Here is a tiny trained network, its code and every weight. The questions are about switching its units off for an input and a class, where a switched-off unit gives its printed mean instead of its output.

import numpy as np


def w(rows, s, z=0):
    codes = np.array(rows[::2]) - 128.0
    scale = np.full(codes.shape[1], s)
    scale[-1] = z or s
    return codes * scale


def f(y):
    return np.maximum(y, 0)


def log_softmax(a):
    a = a - a.max(-1, keepdims=True)
    return a - np.log(np.exp(a).sum(-1, keepdims=True))


def net(x, mask):
    res = np.array(x, float).reshape(1, 3) / 4 @ E
    y = f(res @ A[0][:, :-1].T + A[0][:, -1])
    res = res + np.where(mask, y, B[0][:, -1]) @ B[0][:, :-1]
    return log_softmax(res[-1] @ U[:, :-1].T + U[:, -1])


A, B = {}, {}
E = w([
[131,139,152,135,125,124,103,127,123,131,250],'x0',
[57,150,126,126,127,184,128,162,169,198,130],'x1',
[130,128,120,170,245,126,120,137,127,129,127],'x2',
],0.016)
A[0] = w([
[117,130,124,126,129,138,130,135,137,137,123,122],'n0',
[129,128,129,127,124,127,127,127,126,127,131,121],'n1',
[122,130,126,132,135,133,126,133,131,134,129,112],'n2',
[125,130,128,126,124,131,129,130,131,131,129,124],'n3',
[131,138,156,134,126,123,100,126,122,132,251,131],'n4',
[129,135,146,132,127,125,110,128,125,130,201,132],'n5',
[120,136,132,130,127,134,123,134,133,140,140,111],'n6',
[129,129,130,127,124,127,128,127,128,127,133,118],'n7',
[128,127,127,136,142,128,125,129,127,129,127,131],'n8',
[119,129,125,127,129,136,131,134,136,136,122,123],'n9',
[128,127,127,127,126,128,129,127,129,128,127,130],'n10',
[35,152,125,128,126,195,127,174,179,222,131,133],'n11',
[144,120,130,128,129,116,128,117,118,108,128,168],'n12',
[127,122,107,124,129,131,149,128,132,127,44,240],'n13',
[119,131,128,127,128,136,128,134,134,141,128,129],'n14',
[181,115,130,129,129,85,128,99,97,68,126,254],'n15',
[143,125,133,131,128,114,124,119,117,115,134,144],'n16',
[128,127,123,163,221,126,120,134,127,130,128,131],'n17',
[129,129,129,130,131,127,126,128,127,128,132,119],'n18',
[125,121,112,123,130,131,148,128,132,125,49,232],'n19',
[136,127,132,129,128,121,124,122,122,121,136,126],'n20',
[128,127,121,169,232,127,120,134,127,130,128,131],'n21',
[141,125,132,130,128,116,124,120,117,116,134,142],'n22',
[137,121,127,127,129,121,131,122,123,117,122,148],'n23',
[129,130,132,97,51,129,135,124,129,126,129,231],'n24',
[119,129,122,127,129,135,132,133,135,135,120,123],'n25',
[122,134,132,130,127,133,124,133,132,137,140,112],'n26',
[129,129,128,131,133,128,126,128,127,129,131,120],'n27',
[131,127,130,126,125,124,128,125,126,124,129,134],'n28',
[129,129,132,102,55,129,134,123,129,127,128,224],'n29',
[164,116,130,128,129,100,129,107,106,82,127,218],'n30',
],0.018,0.0074)
B[0] = w([
[137,137,140,127,122,137,132,134,132,133,131,143],'n0',
[126,126,127,131,125,127,125,125,130,128,132,132],'n1',
[128,136,127,126,137,135,128,138,133,130,132,136],'n2',
[128,127,129,125,127,132,126,127,132,132,128,134],'n3',
[128,126,103,161,116,127,53,127,128,122,250,237],'n4',
[128,127,111,154,121,129,69,129,127,125,208,194],'n5',
[119,129,118,124,134,139,119,130,136,135,137,143],'n6',
[127,128,127,131,125,127,125,126,130,127,134,132],'n7',
[139,132,125,128,138,122,128,138,129,123,125,142],'n8',
[136,136,141,127,122,136,133,133,131,132,130,141],'n9',
[127,127,129,127,127,129,127,126,125,130,126,131],'n10',
[126,164,141,91,132,215,125,152,203,180,141,255],'n11',
[123,111,108,131,134,113,127,119,119,114,116,168],'n12',
[127,128,143,78,138,124,232,127,125,131,56,230],'n13',
[129,131,131,121,128,143,125,130,137,137,131,143],'n14',
[129,78,107,148,127,58,136,105,67,70,114,253],'n15',
[135,123,139,139,122,113,130,125,116,116,130,159],'n16',
[186,154,116,133,189,115,127,191,128,108,127,213],'n17',
[132,130,126,130,129,127,125,132,125,126,132,132],'n18',
[127,128,144,80,138,126,228,127,123,132,63,224],'n19',
[133,129,140,138,121,120,127,127,120,122,134,144],'n20',
[189,155,116,133,192,114,126,194,129,106,127,223],'n21',
[135,123,142,140,121,112,131,124,114,114,130,156],'n22',
[123,119,116,127,135,121,126,123,125,123,118,152],'n23',
[71,96,141,127,71,143,129,61,127,145,127,227],'n24',
[135,135,144,128,122,134,135,132,129,132,128,141],'n25',
[121,129,119,124,133,135,118,130,134,132,137,140],'n26',
[130,130,126,129,132,128,125,134,125,128,131,132],'n27',
[124,125,128,132,126,125,130,123,124,124,127,137],'n28',
[68,96,141,127,75,141,129,64,128,144,127,220],'n29',
[126,103,110,141,131,92,129,114,96,94,119,217],'n30',
],0.014,0.022)
U = w([
[18,25,143,97,59,49,231,24,7,91,3,239],'0',
[32,143,227,52,35,215,225,81,202,224,32,151],'1',
[43,32,108,218,9,48,47,26,21,77,185,128],'2',
[15,128,124,125,36,217,21,74,216,216,203,106],'3',
[216,113,64,111,226,25,228,180,28,42,3,168],'4',
[229,233,184,65,216,179,220,230,209,171,33,102],'5',
[238,126,68,226,180,18,41,184,25,36,183,100],'6',
[198,226,74,152,206,193,25,226,218,161,200,7],'7',
],0.0036,0.002)

Each question gives the input, the list of numbers given to net, and the class t.
The units are the neurons (one row each of A and B). Each row of codes is followed by its name. A weight is (code - 128) times the scale printed after its matrix; where a second scale follows, it is the last column's (A, B and U).
mask holds one flag per neuron, in row order. A switched-off neuron (its flag False) gives its mean, the last column of its row in B, instead of its output. The means were averaged over made-up inputs and are rounded, as every weight is.
A unit's drop is (log p(t) with every unit on - log p(t) with that unit switched off) / (log p(t) with every unit on - log p(t) with every unit switched off).
The circuit of an input: a set's keep is (log p(t) with only the set's units on - log p(t) with every unit switched off) / (log p(t) with every unit on - log p(t) with every unit switched off). Starting from the 12 units with the biggest drops (on a tie, the unit counted first), units are removed one at a time, each time the one whose removal leaves the highest keep (on an exact tie, the one counted first), for as long as the keep stays at least 0.8.
circuit, biggest first: the units of the circuit, biggest drop first
unit that matters most: the unit with the biggest drop
k most important neurons: the k neurons with the biggest drops, biggest first
drop when u is switched off: that unit's drop, to one decimal
input [1,-6,-8], class 2: circuit, biggest first => (n13)
input [8,1,-3], class 3: 2 most important neurons => (n15; n30)
input [-8,7,1], class 5: 2 most important neurons => (n24; n29)
input [1,0,8], class 6: 3 most important neurons => (n11; n13; n19)
input [-7,6,0], class 1: 2 most important neurons => (n21; n17)
input [0,2,1], class 5: 3 most important neurons => (n4; n24; n29)
input [1,5,-5], class 3: 2 most important neurons => (n13; n19)
input [7,2,1], class 7: 2 most important neurons => (n24; n29)
input [1,-2,6], class 6: 2 most important neurons => (n13; n19)
input [-3,4,1], class 5: 2 most important neurons => (n24; n29)
input [-3,1,-7], class 1: 2 most important neurons => (n15; n30)
input [0,1,-6], class 1: 2 most important neurons => (n15; n4)
input [1,5,3], class 7: 2 most important neurons => (n13; n19)
input [6,-1,2], class 6: unit that matters most => n11
input [1,-7,8], class 6: 2 most important neurons => (n13; n19)
input [0,2,4], class 5: drop when n4 is switched off => 0.5
input [-5,2,-5], class 1: drop when n15 is switched off => 0.1
input [-4,1,-6], class 1: drop when n15 is switched off => 0.9
input [8,5,1], class 7: drop when n29 is switched off => 0.4
input [3,0,-3], class 2: most important neuron => (n11)
